Each row has a class, written after it, and each block has its own classes.
13,-46,24,-32,26,30,-17,-22,-56,-65,17,15,73,3,45,38,-6,-37,-4,-28,22,73,23,-48,-67,-70,25,-33,-16,-9,-2,24,-9,22,29,14,-27,-16,32,32,-22,-92,7,66,27,-16,16,-9,39,8,-106,14,-51,-58,-36,-32,23,-31,-10,-26,-29,49,25,5,1,-14,-40,-6 => Q
417,146,-33,170,-140,198,244,79,139,40,240,-149,107,20,-46,-40,14,128,-135,104,-236,-553,8,134,134,209,128,-2,-121,323,31,-15,8,-298,-14,-172,-139,-55,120,60,-21,253,13,-111,-59,167,40,19,33,148,-700,-61,502,12,144,20,-29,689,-7,-199,15,-148,131,7,316,20,107,-84 => C
16,-39,14,-38,-4,88,-68,17,-27,-88,74,24,176,38,144,-15,-60,-127,9,-4,-1,126,26,5,-168,-74,99,-94,45,-30,-16,82,-47,-35,-69,-5,16,-43,7,31,-46,-105,30,113,46,-13,103,-44,14,-39,-330,41,-24,-132,-61,-35,-14,-48,-4,-89,-57,75,85,20,57,11,-26,-21 => Q
0,-14,16,14,19,34,31,-29,-38,-72,115,-5,148,20,65,-18,-21,37,-19,-23,-36,-9,27,-22,-15,-32,40,-15,-71,48,-2,-12,-11,37,22,-25,1,-109,66,31,17,-56,-18,39,43,-12,-22,3,125,74,-145,-13,32,-77,11,17,-21,86,-28,-27,2,11,5,26,10,-37,-22,-39 => Q
103,21,8,48,-18,54,25,62,-3,2,68,-9,64,29,-11,11,-34,87,-14,-5,-32,-159,18,19,56,64,-28,-5,-43,95,-13,-18,-3,-37,6,-51,-105,17,65,14,7,5,-4,-53,-31,16,-71,1,23,45,-214,14,108,2,119,16,-37,218,-26,-46,19,-68,7,-4,27,-7,-1,6 => Q
255,90,-8,123,-72,123,212,28,82,12,184,-53,115,25,-26,-27,-12,137,-82,64,-198,-338,12,41,83,122,68,23,-108,244,57,-69,-3,-140,19,-72,-77,-90,71,41,-8,140,-8,-71,-7,111,-42,32,127,163,-528,15,331,-23,103,35,-21,447,-34,-135,22,-140,47,-2,171,-23,45,-86 => C
70,-29,-7,4,12,55,-26,-8,-35,-72,15,-1,97,36,52,36,-23,-5,-10,27,1,44,43,-4,-60,-31,39,-72,-24,65,-20,37,-3,-15,30,-25,-44,-13,44,26,-25,-126,43,60,23,-11,44,-61,33,17,-220,86,18,-88,-17,-16,-18,49,-21,-59,-8,13,17,-5,37,-1,-12,-25 => Q
-142,-21,14,-71,27,3,-44,-10,-59,-58,-40,30,0,-5,94,-20,-10,-95,51,-131,26,242,35,-62,-148,-166,-5,-30,0,-101,13,20,26,81,50,62,128,-71,-43,25,17,-68,-16,59,66,-70,85,-13,45,-27,90,34,-98,-87,-122,2,29,-213,10,59,-23,108,-9,16,-46,-24,-55,7 => Q
-208,22,-11,-42,20,-38,53,-4,14,-31,-59,54,-7,-32,106,-52,-18,-88,43,-212,-37,244,10,-20,-133,-193,-15,-11,-87,-85,46,-1,56,141,31,119,172,-158,-81,-1,30,-51,0,90,133,-59,115,39,96,2,52,35,-168,-141,-194,18,32,-297,-44,69,-31,111,-64,36,8,-21,-31,6 => C
120,-18,18,20,1,62,1,13,-3,-46,74,-35,90,-10,46,-30,-37,-1,-15,93,-18,-91,35,-23,-28,67,38,-45,-5,59,-13,30,-19,-49,0,-53,-78,4,62,23,-51,-11,30,-19,-32,29,54,4,17,12,-229,31,117,-34,37,-65,-14,172,-29,-79,-13,-26,35,4,56,-2,5,-18 => Q
442,149,-22,163,-103,212,182,69,109,40,237,-76,107,21,-50,-47,8,131,-135,153,-201,-544,-2,140,116,220,133,-5,-56,312,-1,-48,-25,-298,-22,-171,-272,54,128,30,-50,225,-22,-108,-90,165,3,-16,11,117,-700,-34,466,41,165,-3,-39,664,-1,-205,-15,-149,140,-1,263,82,61,-96 => C
221,67,-23,86,-51,103,125,36,62,21,100,-59,60,24,-20,-8,-46,68,-69,26,-145,-242,26,70,62,90,72,-5,-60,153,26,-24,16,-116,-39,-64,-52,-22,70,-1,-36,107,7,-45,-49,90,-8,8,11,88,-423,-1,233,3,76,3,-53,326,-9,-106,-15,-69,41,-10,167,-21,38,-63 => C

Next block, with new classes.
-652,-42,36,-120,16,101,-335,4,38,497,-100,-37,-26,56,78,-58,147,176,-56,-287,-341,-112,-79,-207,-51,197,44,-77,-15,7,406,-8,125,60,75,-361,117,-75,-146,553,192,14,-155,148,-161,11,4,-26,6,-226,-179,-401,405,-91,-192,-108,-78,13,135,-101,-343,-39,-92,-63,-106,-23,394,164 => Z
-192,-131,-47,472,-83,193,122,-134,-48,346,-91,68,-107,37,20,7,-97,-23,-112,156,-17,12,35,-154,-35,20,44,-16,106,-144,135,-76,-289,268,45,-15,-88,13,-231,134,38,47,-202,-128,34,23,40,4,9,38,22,723,123,144,58,-109,258,244,104,53,-144,-353,33,4,-376,-243,116,-14 => Z
294,-29,-229,58,27,-40,-12,-55,-125,-460,69,-26,277,-57,23,-252,4,-154,358,45,-27,142,297,7,-85,-88,-299,103,27,24,44,-4,-63,-435,-169,59,-72,67,202,-229,-102,8,53,-162,61,63,-71,-21,20,101,-36,-263,-161,-46,135,123,-190,-464,-139,86,200,25,-138,-6,59,322,-117,-260 => D
383,-70,-218,-84,90,52,2,6,-149,-386,135,-49,348,-62,159,-111,-67,-494,74,125,137,41,80,-25,38,-28,-462,-58,-25,-52,-7,-43,-147,-387,35,27,-74,31,103,-87,-65,28,0,9,-39,15,-79,161,30,211,-114,-97,-316,50,189,15,-281,-470,-194,23,53,-54,-156,-114,484,175,-186,-293 => D
-82,-56,81,556,-116,33,60,-65,-196,552,-38,78,-248,92,162,76,-208,67,-156,-183,-71,-10,-235,-31,-47,58,82,112,-62,49,432,-143,-18,-153,-51,-172,90,43,191,137,94,13,-100,-165,90,-16,348,-45,-104,-73,193,723,281,139,-82,9,394,166,-104,68,-58,45,31,-74,-165,59,307,49 => Z
-663,58,55,204,42,-22,81,-43,-238,364,-45,-26,-124,-38,133,111,69,252,-95,-93,-167,37,380,7,-9,211,-3,-32,67,8,283,-93,123,65,-52,163,95,79,-471,135,5,115,-122,-674,69,53,203,39,-4,-30,2,118,-150,111,17,2,151,48,124,-51,-588,-279,128,13,-212,-286,176,-34 => Z
-221,-142,-40,491,-46,20,61,-7,-327,188,-54,51,-118,74,273,123,-108,-254,15,123,-197,124,96,-152,82,69,-124,28,57,140,273,-92,75,-287,129,81,-175,-26,-64,207,112,105,-154,-241,58,-182,213,-4,-115,49,35,723,-59,140,109,-72,-12,-196,-256,46,-335,-480,38,53,-305,46,230,-88 => Z
-149,-67,-85,450,306,-104,71,-75,-70,199,-23,-35,-270,154,200,-171,98,-201,-131,-181,-189,224,-147,61,-49,202,-239,36,1,-16,147,-27,-33,-152,-154,-4,-89,148,-19,-159,100,-306,-70,-284,112,79,123,-198,-80,20,143,310,-51,168,16,141,27,-86,-333,-4,-90,-276,-71,-23,201,-29,238,-46 => A
362,0,-81,205,-97,123,157,20,265,274,-10,449,-141,139,-46,-59,107,-72,9,-44,71,55,374,-87,-36,87,-65,80,-25,20,10,-118,-51,365,407,-63,-51,23,-235,-277,121,-47,164,-87,-65,55,45,-112,33,63,54,627,0,123,-22,5,234,106,-259,-66,-173,-223,-83,185,-101,-78,464,23 => Z
93,-51,-98,172,213,-22,-24,79,-139,-445,-30,-49,205,19,288,-160,-60,-271,97,202,-85,277,107,-91,31,7,-104,120,-109,128,-101,-47,3,-484,110,-38,-83,93,143,-69,-96,-8,10,-185,-56,-64,-160,-14,26,104,-92,-91,-207,116,132,129,-252,-410,-210,167,-19,27,17,-85,375,440,-88,-284 => D
-238,10,8,51,112,78,29,-16,93,122,-109,107,122,-34,39,15,48,-13,-496,3,-18,42,38,-40,14,114,4,-61,-71,-64,161,-22,5,96,130,-117,-97,90,-111,28,101,-31,-291,-52,12,-43,98,18,94,-39,-10,339,42,83,-68,173,88,156,-40,47,-126,-198,52,92,-272,-122,129,51 => Z
-331,-49,71,451,-5,-18,178,5,-100,250,-60,-133,172,119,133,-119,87,-249,2,184,-598,91,0,-521,19,255,-64,49,-44,-88,218,25,96,-185,66,-61,23,112,-233,33,-93,6,-163,-152,-36,-20,197,-118,-100,-6,8,308,-88,150,30,154,13,-371,-60,29,-189,-244,-16,38,-77,120,211,-174 => A
-227,284,32,219,-106,45,188,39,-16,341,11,43,-46,-4,150,121,48,81,-70,-160,-264,30,29,-227,-17,118,-91,104,-18,-74,220,-29,125,231,91,7,159,52,-423,118,-78,-17,-43,-53,-309,-63,258,-32,65,-4,74,517,-40,232,60,24,350,-128,35,42,-189,-87,-127,80,-190,-113,306,-53 => Z
-436,48,-37,273,-118,14,92,-9,-53,169,17,15,-83,51,29,26,-11,182,-118,-194,-229,-98,-314,-144,53,-6,-47,52,22,-42,15,-33,-40,198,172,122,278,104,-168,-25,48,61,-118,-113,125,8,187,-72,63,76,17,637,-432,228,155,113,368,241,-213,-196,-223,-44,73,7,-16,-195,131,-67 => Z
-410,-50,114,385,-40,251,266,-56,-210,606,-85,10,-4,-29,89,1,-93,43,-137,32,-311,57,214,-252,-219,212,16,-31,21,-15,127,-130,160,142,234,-185,84,15,-444,546,58,83,-199,-84,17,7,354,96,-47,-47,95,457,283,112,-119,-42,139,32,205,-12,-152,-200,-260,17,-466,-189,258,263 => Z
141,-223,-37,100,26,48,146,-71,-120,-32,-84,-3,189,14,63,-83,-98,-331,95,105,-128,11,311,-276,53,-19,-330,116,-55,0,156,-281,34,-197,128,23,-6,70,-121,148,-20,-60,-29,-67,66,23,146,30,-29,117,-6,311,-52,31,-35,-12,-82,-193,-41,77,-119,-257,19,-14,-19,14,148,-92 => A
363,-18,-51,-109,14,158,11,-7,-35,-203,-71,24,174,100,132,-10,9,-258,386,241,-7,30,241,-46,15,-28,-137,93,80,165,-187,35,-31,-189,90,-48,-58,26,-63,-74,-225,11,55,-165,39,-13,-159,70,-14,212,-33,77,-302,30,49,95,-55,-322,-194,81,30,2,-92,194,150,217,-282,-130 => D
290,150,14,265,-73,-129,126,58,-224,-252,158,-259,413,-69,222,-140,-215,-147,-80,43,-164,-20,188,52,-157,54,-447,-24,-142,34,243,3,50,-436,-34,-34,189,12,-212,-12,-12,-57,90,-203,51,169,42,96,-38,307,-97,-107,-170,60,358,256,-139,-544,-42,263,97,-20,-81,-102,412,223,21,-144 => D
-441,41,2,274,-67,35,33,-71,48,239,-50,44,-129,-69,-34,80,149,43,-70,-60,281,-51,-27,-84,-8,280,176,-57,-52,-11,74,-3,59,198,57,-115,34,21,-215,83,-19,74,-92,60,-107,-52,100,-69,-83,0,14,311,155,-103,-33,-49,239,271,-30,20,-79,-82,-54,-12,-214,-128,115,29 => Z
-46,-124,-37,218,118,-54,25,-17,-18,104,19,-136,133,61,256,-28,-64,131,-67,-130,-220,-15,-138,-229,-1,193,-389,80,-114,-246,421,-91,97,-345,101,-3,-20,82,-417,71,32,20,-170,-81,-39,78,198,-27,-16,126,91,659,-94,167,1,-70,-267,-399,-350,-16,-207,-131,-15,426,101,85,283,7 => A
109,-126,-113,-186,99,1,54,89,-69,-662,15,83,82,-11,-28,44,-28,-421,-2,117,128,267,40,17,70,171,127,43,-173,93,-220,51,-56,-195,34,149,-441,48,123,-280,-44,-16,163,-197,14,-3,-238,1,37,21,36,75,-252,151,-46,172,-237,-241,-120,-1,99,-202,137,48,270,304,-350,-248 => D
-156,57,53,197,56,122,160,84,-259,-236,-40,-19,148,153,255,218,-153,-219,-157,96,-178,180,314,-145,81,-53,133,168,-46,82,212,-96,-35,-412,-31,143,-63,22,-296,-47,-73,75,163,-336,-2,-23,170,-132,-2,89,74,723,-88,359,197,88,142,-377,-239,50,-163,-343,-19,11,-236,119,-152,-247 => A
